Here is a tiny trained network, its code and every weight. The questions are about switching its units off for an input and a target symbol, where a switched-off unit gives its printed mean instead of its output.

import numpy as np


def w(rows, s, z=0):
    codes = np.array(rows[::2]) - 128.0
    scale = np.full(codes.shape[1], s)
    scale[-1] = z or s
    return codes * scale


def norm(h):
    return h / np.sqrt((h * h).mean(-1, keepdims=True) + 1e-5)


def f(y):
    return np.maximum(y, 0)


def softmax(a):
    e = np.exp(a - a.max(-1, keepdims=True))
    return e / e.sum(-1, keepdims=True)


def log_softmax(a):
    a = a - a.max(-1, keepdims=True)
    return a - np.log(np.exp(a).sum(-1, keepdims=True))


def net(x, mask):
    ids = ['ΘΦΨαβδεζηλμξπστω'.index(c) for c in x.split()]
    T = len(ids)
    res = E[ids] + P[:T]
    u = 0
    for l in range(2):
        r = norm(res)
        for j in range(2):
            rows = slice(2 * j, 2 * j + 2)
            q, k, v = (r @ M[l][rows].T for M in (Q, K, V))
            z = softmax(np.where(np.tri(T) > 0, q @ k.T / 2**0.5, -1e9)) @ v
            o = O[l][rows]
            res = res + np.where(mask[u + j], z, o[:, -1]) @ o[:, :-1]
        u += 2
        y = f(norm(res) @ A[l][:, :-1].T + A[l][:, -1])
        res = res + np.where(mask[u : u + 8], y, B[l][:, -1]) @ B[l][:, :-1]
        u += 8
    return log_softmax(norm(res)[-1] @ U[:, :-1].T + U[:, -1])


Q, K, V, O, A, B = {}, {}, {}, {}, {}, {}
E = w([
[80,139,147,81,157,116,145,139,118,124,154,53],'Θ',
[96,164,175,105,130,89,205,119,80,130,162,98],'Φ',
[177,83,242,62,112,125,70,147,200,91,60,251],'Ψ',
[131,67,83,134,95,103,73,147,103,184,142,114],'α',
[152,155,144,156,147,144,120,159,113,162,214,145],'β',
[128,106,133,121,117,99,152,121,64,172,188,171],'δ',
[138,102,112,143,226,121,148,166,111,136,167,126],'ε',
[94,119,110,178,201,134,82,190,137,151,122,85],'ζ',
[126,58,104,88,137,73,144,126,80,125,144,93],'η',
[141,166,152,107,113,134,158,139,114,144,198,98],'λ',
[81,187,131,116,151,106,157,154,102,153,124,62],'μ',
[109,109,88,109,141,141,86,157,139,125,135,33],'ξ',
[142,111,76,127,125,120,86,181,87,122,137,76],'π',
[96,172,151,146,166,100,168,152,81,171,165,138],'σ',
[129,150,169,163,143,210,102,159,148,134,207,128],'τ',
[105,101,82,146,149,71,120,168,78,160,95,94],'ω',
],0.015)
P = w([
[103,180,115,96,95,147,118,180,103,130,146,135],'0',
[68,161,105,83,133,103,106,100,122,143,182,164],'1',
[175,127,169,139,136,166,128,110,65,154,93,108],'2',
[78,102,99,106,111,127,170,140,138,168,180,138],'3',
[152,157,109,155,134,64,98,51,135,123,117,126],'4',
[173,130,175,88,138,142,142,176,93,158,71,128],'5',
[61,66,91,149,85,152,202,147,135,164,178,126],'6',
[124,190,71,169,117,66,77,5,165,97,125,158],'7',
[196,152,185,84,153,137,95,138,82,150,61,123],'8',
[132,73,168,120,98,159,196,210,100,177,134,108],'9',
[69,135,76,138,107,63,146,79,200,124,201,179],'10',
],0.011)
Q[0] = w([
[62,148,64,145,116,69,109,82,198,104,193,156],'0.h1',
[161,178,105,179,148,102,97,12,142,67,94,142],'0.h1',
[27,110,77,128,104,86,142,134,186,116,205,142],'0.h2',
[115,81,141,103,122,201,200,249,88,158,127,109],'0.h2',
],0.011)
K[0] = w([
[134,50,165,164,109,178,218,241,62,209,165,33],'0.h1',
[22,98,35,214,88,155,178,92,107,140,250,67],'0.h1',
[173,64,226,114,106,160,174,254,89,185,97,95],'0.h2',
[207,186,202,51,168,88,35,115,135,95,32,184],'0.h2',
],0.0079)
V[0] = w([
[111,118,159,237,163,81,1,194,127,228,85,187],'0.h1',
[203,220,116,169,62,145,135,172,136,175,188,124],'0.h1',
[94,154,140,121,237,181,66,139,203,58,144,48],'0.h2',
[94,216,176,179,204,101,236,171,68,85,93,157],'0.h2',
],0.0072)
O[0] = w([
[111,156,121,219,186,105,92,1,122,62,153,96,253],'0.h1',
[105,92,109,189,84,213,184,48,65,135,15,100,161],'0.h1',
[154,191,47,162,61,36,187,123,214,90,144,188,144],'0.h2',
[189,237,87,80,90,115,11,103,142,207,51,183,180],'0.h2',
],0.009,0.0037)
A[0] = w([
[145,105,68,91,167,28,94,41,97,152,188,113,252],'0.n1',
[160,141,123,91,73,187,126,135,100,161,2,156,169],'0.n2',
[134,186,45,198,130,87,141,103,170,186,65,163,131],'0.n3',
[103,172,26,179,75,78,194,140,200,22,170,167,63],'0.n4',
[107,180,104,153,120,82,82,177,196,151,172,144,159],'0.n5',
[131,65,104,182,60,176,114,133,159,181,119,132,201],'0.n6',
[96,192,175,183,133,188,83,204,176,67,119,132,69],'0.n7',
[22,143,56,125,118,166,111,138,62,116,175,138,210],'0.n8',
],0.0075,0.0027)
B[0] = w([
[144,201,174,173,157,155,131,196,126,124,102,88,255],'0.n1',
[108,131,137,139,255,135,149,123,214,150,170,158,214],'0.n2',
[174,135,124,63,117,149,120,135,83,84,158,86,236],'0.n3',
[29,62,123,96,194,103,87,122,98,130,110,175,231],'0.n4',
[172,73,155,103,121,75,178,130,112,102,77,129,214],'0.n5',
[94,189,172,111,192,93,203,113,115,109,112,104,165],'0.n6',
[94,219,101,63,93,121,185,131,115,130,168,77,144],'0.n7',
[202,87,166,160,150,89,157,176,120,80,124,103,208],'0.n8',
],0.01,0.0081)
Q[1] = w([
[90,112,80,102,94,106,127,86,93,185,139,94],'1.h1',
[124,128,164,119,188,83,146,169,86,90,117,102],'1.h1',
[104,74,77,96,107,154,120,96,99,161,91,78],'1.h2',
[123,136,35,194,2,190,132,121,153,148,132,164],'1.h2',
],0.0087)
K[1] = w([
[187,122,204,254,151,132,151,141,176,164,209,135],'1.h1',
[119,151,77,86,71,253,68,139,135,25,125,192],'1.h1',
[218,164,114,174,122,138,180,80,93,153,217,178],'1.h2',
[124,248,38,116,192,118,223,203,35,169,194,59],'1.h2',
],0.005)
V[1] = w([
[130,96,14,143,115,102,135,104,66,205,56,90],'1.h1',
[195,75,42,129,193,166,148,187,89,135,132,157],'1.h1',
[50,198,32,89,83,129,152,190,29,171,162,1],'1.h2',
[70,152,138,104,121,105,133,84,196,170,165,34],'1.h2',
],0.0073)
O[1] = w([
[55,91,174,153,127,11,104,103,188,250,158,27,39],'1.h1',
[102,150,180,83,18,103,123,92,123,95,155,62,231],'1.h1',
[159,123,30,138,161,117,159,141,103,194,188,48,2],'1.h2',
[183,73,73,128,190,112,145,114,82,84,156,111,96],'1.h2',
],0.011,0.0036)
A[1] = w([
[210,201,114,86,109,99,120,82,158,155,95,100,16],'1.n1',
[151,129,63,24,126,96,142,154,213,186,94,202,3],'1.n2',
[148,151,105,114,87,117,114,164,99,70,88,170,229],'1.n3',
[58,101,128,154,131,183,139,83,48,102,142,76,86],'1.n4',
[151,129,138,197,159,114,151,189,144,117,99,109,234],'1.n5',
[135,129,183,172,158,203,129,95,97,162,115,110,91],'1.n6',
[90,89,153,175,85,88,201,149,94,75,121,89,186],'1.n7',
[61,103,233,167,84,109,74,124,207,83,2,209,17],'1.n8',
],0.0093,0.0016)
B[1] = w([
[126,41,125,115,113,160,134,82,113,145,155,160,197],'1.n1',
[154,133,143,215,125,93,123,151,144,75,113,115,206],'1.n2',
[114,106,138,116,96,177,144,109,121,69,92,125,212],'1.n3',
[172,131,132,146,104,109,123,169,127,124,87,155,232],'1.n4',
[126,164,149,70,59,141,146,75,169,122,156,142,218],'1.n5',
[95,100,113,132,75,81,107,124,135,137,110,136,218],'1.n6',
[122,143,61,130,141,203,103,121,172,155,165,159,254],'1.n7',
[179,120,251,133,102,124,69,145,204,103,178,181,244],'1.n8',
],0.014,0.0075)
U = w([
[163,94,126,169,71,28,194,202,142,60,113,114,110],'Θ',
[165,174,142,196,205,119,81,211,196,160,112,163,111],'Φ',
[125,127,129,128,128,144,125,127,112,92,123,135,67],'Ψ',
[116,45,163,247,169,183,169,109,100,78,175,59,108],'α',
[132,151,133,217,55,131,168,49,143,116,35,108,82],'β',
[55,93,173,154,101,143,69,204,21,111,64,111,177],'δ',
[145,101,136,19,35,136,152,56,78,58,136,101,70],'ε',
[100,167,94,159,188,66,73,76,98,21,179,124,144],'ζ',
[114,146,140,38,127,137,106,227,98,124,203,103,209],'η',
[73,125,173,97,169,144,240,98,173,127,71,99,179],'λ',
[253,71,143,144,178,110,187,38,170,111,176,99,27],'μ',
[37,26,79,110,140,90,110,125,168,116,164,187,214],'ξ',
[143,180,56,147,54,181,147,113,226,125,187,106,129],'π',
[105,120,95,103,172,176,46,55,106,180,139,142,252],'σ',
[143,138,46,125,194,231,156,186,42,78,49,181,130],'τ',
[172,230,176,185,84,103,91,136,93,124,173,26,45],'ω',
],0.0064,0.0024)

Each question gives the input, a string of symbols that net reads in full, and the target symbol t.
The units are the heads (2 rows each of Q, K, V and O) and the neurons (one row each of A and B). Each row of codes is followed by its name. A weight is (code - 128) times the scale printed after its matrix; where a second scale follows, it is the last column's (O, A, B and U).
mask holds one flag per unit, layer by layer, with each layer's heads first. A switched-off unit (its flag False) gives its mean, the last column of its rows in O or B, instead of its output. The means were averaged over made-up inputs and are rounded, as every weight is.
A unit's drop is (log p(t) with every unit on - log p(t) with that unit switched off) / (log p(t) with every unit on - log p(t) with every unit switched off).
The circuit of an input: a set's keep is (log p(t) with only the set's units on - log p(t) with every unit switched off) / (log p(t) with every unit on - log p(t) with every unit switched off). Starting from the 12 units with the biggest drops (on a tie, the unit counted first), units are removed one at a time, each time the one whose removal leaves the highest keep (on an exact tie, the one counted first), for as long as the keep stays at least 0.8.
circuit, biggest first: the units of the circuit, biggest drop first
k most important neurons: the k neurons with the biggest drops, biggest first
k most important neurons of layer l: the k neurons of layer l with the biggest drops, biggest first
heads that matter: for each layer, one digit per head in row order, 1 if its drop is at least 0.15 and else 0, layers parted by /
input λ ω ε β π ζ ζ ζ ζ α λ, target α: circuit, biggest first => 0.h2
input σ β Φ β, target Φ: circuit, biggest first => 0.h2, 0.h1, 1.n2, 0.n2
input β β σ μ, target σ: heads that matter => 01 / 00
input π η μ β π Θ Φ λ, target Φ: circuit, biggest first => 0.h1, 0.n2, 0.h2, 1.n2
input ζ Θ π λ ω, target λ: circuit, biggest first => 0.h1, 0.n2, 0.n6
input η ζ π π λ α Θ, target α: circuit, biggest first => 0.h2, 0.h1
input ξ λ β, target λ: circuit, biggest first => 0.h1, 0.n2, 0.n6, 1.n8
input β ξ π α ζ σ, target ζ: circuit, biggest first => 0.h1, 0.h2, 0.n4
input μ Φ ζ, target Φ: circuit, biggest first => 0.h1, 0.h2, 0.n2, 1.n2
input β τ ζ ε ξ ζ Θ λ Θ δ, target Θ: heads that matter => 11 / 00
input η ζ π, target ζ: circuit, biggest first => 0.h2, 0.h1, 0.n4
input Θ ε α δ β π, target β: heads that matter => 10 / 00
input ξ Φ Φ, target Φ: circuit, biggest first => 0.h1, 0.n2, 0.h2, 1.n2
input η ζ σ η τ α η ζ Θ ζ, target Θ: heads that matter => 11 / 00
input τ η β Φ δ β σ μ ζ η, target ζ: heads that matter => 11 / 00
input ω Θ Θ σ ξ Θ π Θ η δ, target η: heads that matter => 11 / 00
input π Θ ξ ζ Θ α τ Θ, target τ: heads that matter => 11 / 01
input π ε η ζ ζ δ, target ζ: most important neuron of layer 0 => 0.n4
input η λ π β λ τ, target λ: 2 most important neurons => 0.n2, 0.n6
input ζ β ζ Φ μ β Θ ζ, target Θ: heads that matter => 10 / 00
input μ ε π, target ε: most important neuron => 0.n2
input ζ ζ σ, target ζ: 2 most important neurons => 0.n4, 0.n3
input ζ ε η τ δ π μ ω, target μ: heads that matter => 11 / 01
input η δ ξ, target δ: heads that matter => 01 / 00
input σ ζ α τ ζ Θ Θ Θ, target Θ: heads that matter => 10 / 01
input μ π α, target π: heads that matter => 01 / 00
